Here is a tiny trained network, its code and every weight. The questions are about switching its units off for an input and a class, where a switched-off unit gives its printed mean instead of its output.

import numpy as np


def w(rows, s, z=0):
    codes = np.array(rows[::2]) - 128.0
    scale = np.full(codes.shape[1], s)
    scale[-1] = z or s
    return codes * scale


def norm(h):
    return h / np.sqrt((h * h).mean(-1, keepdims=True) + 1e-5)


def f(y):
    return np.maximum(y, 0)


def log_softmax(a):
    a = a - a.max(-1, keepdims=True)
    return a - np.log(np.exp(a).sum(-1, keepdims=True))


def net(x, mask):
    res = np.array(x, float).reshape(1, 3) / 4 @ E
    u = 0
    for l in range(2):
        y = f(norm(res) @ A[l][:, :-1].T + A[l][:, -1])
        res = res + np.where(mask[u : u + 13], y, B[l][:, -1]) @ B[l][:, :-1]
        u += 13
    return log_softmax(norm(res)[-1] @ U[:, :-1].T + U[:, -1])


A, B = {}, {}
E = w([
[87,172,60,248],'x0',
[61,154,253,223],'x1',
[186,31,115,171],'x2',
],0.0037)
A[0] = w([
[190,115,84,66,172],'0.n0',
[67,160,235,115,215],'0.n1',
[71,201,150,150,77],'0.n2',
[166,45,169,143,114],'0.n3',
[39,169,155,150,71],'0.n4',
[186,87,64,166,17],'0.n5',
[111,108,184,210,125],'0.n6',
[158,162,43,116,50],'0.n7',
[135,81,134,255,148],'0.n8',
[161,157,45,98,50],'0.n9',
[148,162,48,106,62],'0.n10',
[118,118,187,190,2],'0.n11',
[186,102,191,90,121],'0.n12',
],0.0087,0.0055)
B[0] = w([
[37,166,50,86,231],'0.n0',
[147,112,229,28,253],'0.n1',
[98,162,216,89,174],'0.n2',
[248,103,188,93,176],'0.n3',
[79,193,230,58,173],'0.n4',
[78,166,222,115,156],'0.n5',
[217,134,74,109,203],'0.n6',
[21,157,10,44,164],'0.n7',
[193,194,125,61,230],'0.n8',
[112,229,51,129,169],'0.n9',
[29,211,1,141,166],'0.n10',
[43,91,44,71,146],'0.n11',
[186,9,176,171,185],'0.n12',
],0.0067,0.0063)
A[1] = w([
[92,129,202,179,165],'1.n0',
[218,89,112,80,161],'1.n1',
[38,183,3,126,93],'1.n2',
[75,129,228,235,206],'1.n3',
[100,140,226,246,2],'1.n4',
[39,191,69,232,180],'1.n5',
[129,108,168,10,103],'1.n6',
[238,104,146,140,155],'1.n7',
[105,209,132,255,2],'1.n8',
[153,2,165,104,98],'1.n9',
[125,228,136,174,117],'1.n10',
[49,135,173,233,7],'1.n11',
[63,99,219,183,131],'1.n12',
],0.0079,0.0072)
B[1] = w([
[226,213,123,72,164],'1.n0',
[85,143,118,209,243],'1.n1',
[40,215,13,66,248],'1.n2',
[255,201,119,68,168],'1.n3',
[26,35,20,224,128],'1.n4',
[87,52,95,67,207],'1.n5',
[55,72,162,189,254],'1.n6',
[163,167,32,152,212],'1.n7',
[24,88,53,178,128],'1.n8',
[63,82,108,204,183],'1.n9',
[153,40,187,113,168],'1.n10',
[245,189,62,177,128],'1.n11',
[198,181,41,117,152],'1.n12',
],0.0087,0.0057)
U = w([
[150,200,245,35,219],'0',
[240,198,56,204,159],'1',
[61,52,217,97,34],'2',
[58,60,197,195,2],'3',
[84,39,67,213,168],'4',
[42,178,19,65,251],'5',
[223,11,223,206,102],'6',
],0.011,0.0072)

Each question gives the input, the list of numbers given to net, and the class t.
The units are the neurons (one row each of A and B). Each row of codes is followed by its name. A weight is (code - 128) times the scale printed after its matrix; where a second scale follows, it is the last column's (A, B and U).
mask holds one flag per neuron, layer by layer. A switched-off neuron (its flag False) gives its mean, the last column of its row in B, instead of its output. The means were averaged over made-up inputs and are rounded, as every weight is.
A unit's drop is (log p(t) with every unit on - log p(t) with that unit switched off) / (log p(t) with every unit on - log p(t) with every unit switched off).
The circuit of an input: a set's keep is (log p(t) with only the set's units on - log p(t) with every unit switched off) / (log p(t) with every unit on - log p(t) with every unit switched off). Starting from the 12 units with the biggest drops (on a tie, the unit counted first), units are removed one at a time, each time the one whose removal leaves the highest keep (on an exact tie, the one counted first), for as long as the keep stays at least 0.8.
units of the circuit, in order: the units of the circuit, biggest drop first
unit that matters most: the unit with the biggest drop
top k neurons: the k neurons with the biggest drops, biggest first
top k neurons in layer l: the k neurons of layer l with the biggest drops, biggest first
drop of u: that unit's drop, to one decimal
input [-2,0,6], class 4: unit that matters most : 1.n9
input [0,4,3], class 6: units of the circuit, in order : 1.n2, 0.n0
input [8,1,1], class 1: units of the circuit, in order : 0.n0, 0.n7, 1.n2
input [4,1,1], class 1: top 2 neurons in layer 0 : 0.n0, 0.n6
input [3,2,2], class 1: units of the circuit, in order : 0.n6, 1.n2, 0.n0
input [4,4,3], class 1: units of the circuit, in order : 0.n6, 1.n2
input [7,7,4], class 0: top 2 neurons : 0.n4, 0.n12
input [1,-1,-4], class 0: top 3 neurons : 0.n2, 0.n0, 0.n4
input [1,-1,6], class 1: top 2 neurons in layer 1 : 1.n2, 1.n7
input [2,7,7], class 1: top 2 neurons in layer 0 : 0.n8, 0.n6
input [6,4,2], class 0: top 2 neurons : 0.n4, 1.n2
input [-2,-2,2], class 4: top 2 neurons : 0.n12, 0.n3
input [-1,1,4], class 1: top 2 neurons in layer 0 : 0.n1, 0.n8
input [-6,0,-8], class 2: unit that matters most : 1.n6
input [-6,1,7], class 4: top 3 neurons in layer 1 : 1.n9, 1.n7, 1.n1
input [-8,-5,2], class 4: top 2 neurons : 0.n12, 1.n2
input [-7,8,1], class 6: drop of 1.n2 : 0.2
input [-4,2,8], class 6: drop of 1.n2 : 0.2
input [5,1,-2], class 0: drop of 1.n3 : 0.0
input [-1,2,6], class 1: unit that matters most : 1.n7
input [-1,1,8], class 1: top 3 neurons : 1.n7, 0.n1, 0.n8
